Below are the code and all the weights of a small trained network. Each question names an input and a class and asks about switching units off, where a switched-off unit gives its printed mean instead of its output.

import numpy as np


def w(rows, s, z=0):
    codes = np.array(rows[::2]) - 128.0
    scale = np.full(codes.shape[1], s)
    scale[-1] = z or s
    return codes * scale


def f(y):
    return y / 2 * (1 + np.tanh(0.7978845608 * (y + 0.044715 * y**3)))


def log_softmax(a):
    a = a - a.max(-1, keepdims=True)
    return a - np.log(np.exp(a).sum(-1, keepdims=True))


def net(x, mask):
    res = np.array(x, float).reshape(1, 3) / 4 @ E
    y = f(res @ A[0][:, :-1].T + A[0][:, -1])
    res = res + np.where(mask, y, B[0][:, -1]) @ B[0][:, :-1]
    return log_softmax(res[-1] @ U[:, :-1].T + U[:, -1])


A, B = {}, {}
E = w([
[192,130,106,224],'x0',
[169,107,254,154],'x1',
[170,199,135,121],'x2',
],0.014)
A[0] = w([
[142,145,110,174,11],'neuron 1',
[150,134,185,123,30],'neuron 2',
[182,110,130,195,129],'neuron 3',
[89,175,6,153,59],'neuron 4',
[176,77,186,126,81],'neuron 5',
[87,80,122,153,202],'neuron 6',
[175,90,63,186,125],'neuron 7',
[86,78,119,180,97],'neuron 8',
[170,121,78,210,13],'neuron 9',
[137,77,115,127,254],'neuron 10',
[113,149,151,22,18],'neuron 11',
[106,12,135,153,159],'neuron 12',
[93,90,150,52,113],'neuron 13',
[171,205,159,108,121],'neuron 14',
[95,110,216,184,58],'neuron 15',
[188,244,108,107,217],'neuron 16',
[145,105,77,100,54],'neuron 17',
],0.014,0.0062)
B[0] = w([
[171,83,54,108,145],'neuron 1',
[89,48,63,161,163],'neuron 2',
[161,117,199,42,215],'neuron 3',
[2,80,160,117,251],'neuron 4',
[47,43,148,153,196],'neuron 5',
[165,208,96,170,187],'neuron 6',
[156,107,181,72,217],'neuron 7',
[186,150,86,161,166],'neuron 8',
[184,97,130,66,199],'neuron 9',
[109,202,137,130,190],'neuron 10',
[239,64,115,105,186],'neuron 11',
[190,199,17,210,213],'neuron 12',
[189,134,129,67,199],'neuron 13',
[134,154,42,222,183],'neuron 14',
[50,71,117,132,203],'neuron 15',
[152,168,76,186,232],'neuron 16',
[99,66,85,164,154],'neuron 17',
],0.0093,0.013)
U = w([
[42,76,119,124,90],'0',
[231,118,133,12,94],'1',
[167,214,57,192,69],'2',
[124,249,165,133,246],'3',
],0.014,0.013)

Each question gives the input, the list of numbers given to net, and the class t.
The units are the neurons (one row each of A and B). Each row of codes is followed by its name. A weight is (code - 128) times the scale printed after its matrix; where a second scale follows, it is the last column's (A, B and U).
mask holds one flag per neuron, in row order. A switched-off neuron (its flag False) gives its mean, the last column of its row in B, instead of its output. The means were averaged over made-up inputs and are rounded, as every weight is.
A unit's drop is (log p(t) with every unit on - log p(t) with that unit switched off) / (log p(t) with every unit on - log p(t) with every unit switched off).
The circuit of an input: a set's keep is (log p(t) with only the set's units on - log p(t) with every unit switched off) / (log p(t) with every unit on - log p(t) with every unit switched off). Starting from the 12 units with the biggest drops (on a tie, the unit counted first), units are removed one at a time, each time the one whose removal leaves the highest keep (on an exact tie, the one counted first), for as long as the keep stays at least 0.8.
units of the circuit, in order: the units of the circuit, biggest drop first
unit that matters most: the unit with the biggest drop
top k neurons: the k neurons with the biggest drops, biggest first
drop when u is switched off: that unit's drop, to one decimal
input [-8,7,-6], class 1: top 4 neurons : (neuron 13; neuron 11; neuron 4; neuron 12)
input [-6,-1,-8], class 2: units of the circuit, in order : (neuron 12)
input [-6,2,7], class 2: top 2 neurons : (neuron 14; neuron 16)
input [-1,2,-3], class 3: units of the circuit, in order : (neuron 11; neuron 2; neuron 17)
input [7,6,-1], class 1: top 3 neurons : (neuron 3; neuron 4; neuron 9)
input [-7,-4,-7], class 1: top 4 neurons : (neuron 13; neuron 11; neuron 16; neuron 14)
input [5,7,-2], class 0: top 2 neurons : (neuron 5; neuron 15)
input [-8,8,2], class 0: top 4 neurons : (neuron 5; neuron 15; neuron 2; neuron 3)
input [4,0,-4], class 1: top 4 neurons : (neuron 16; neuron 14; neuron 7; neuron 3)
input [-1,4,3], class 0: top 2 neurons : (neuron 12; neuron 6)
input [-6,-5,-5], class 1: top 2 neurons : (neuron 13; neuron 11)
input [-3,-2,0], class 3: top 4 neurons : (neuron 9; neuron 3; neuron 7; neuron 1)
input [-3,4,6], class 2: top 2 neurons : (neuron 14; neuron 4)
input [-4,6,-7], class 2: top 3 neurons : (neuron 12; neuron 4; neuron 6)
input [3,-2,0], class 3: unit that matters most : neuron 11
input [5,-1,-7], class 2: drop when neuron 12 is switched off : 2.7
input [3,-8,0], class 0: drop when neuron 4 is switched off : 0.2
input [8,7,0], class 1: drop when neuron 4 is switched off : 1.3
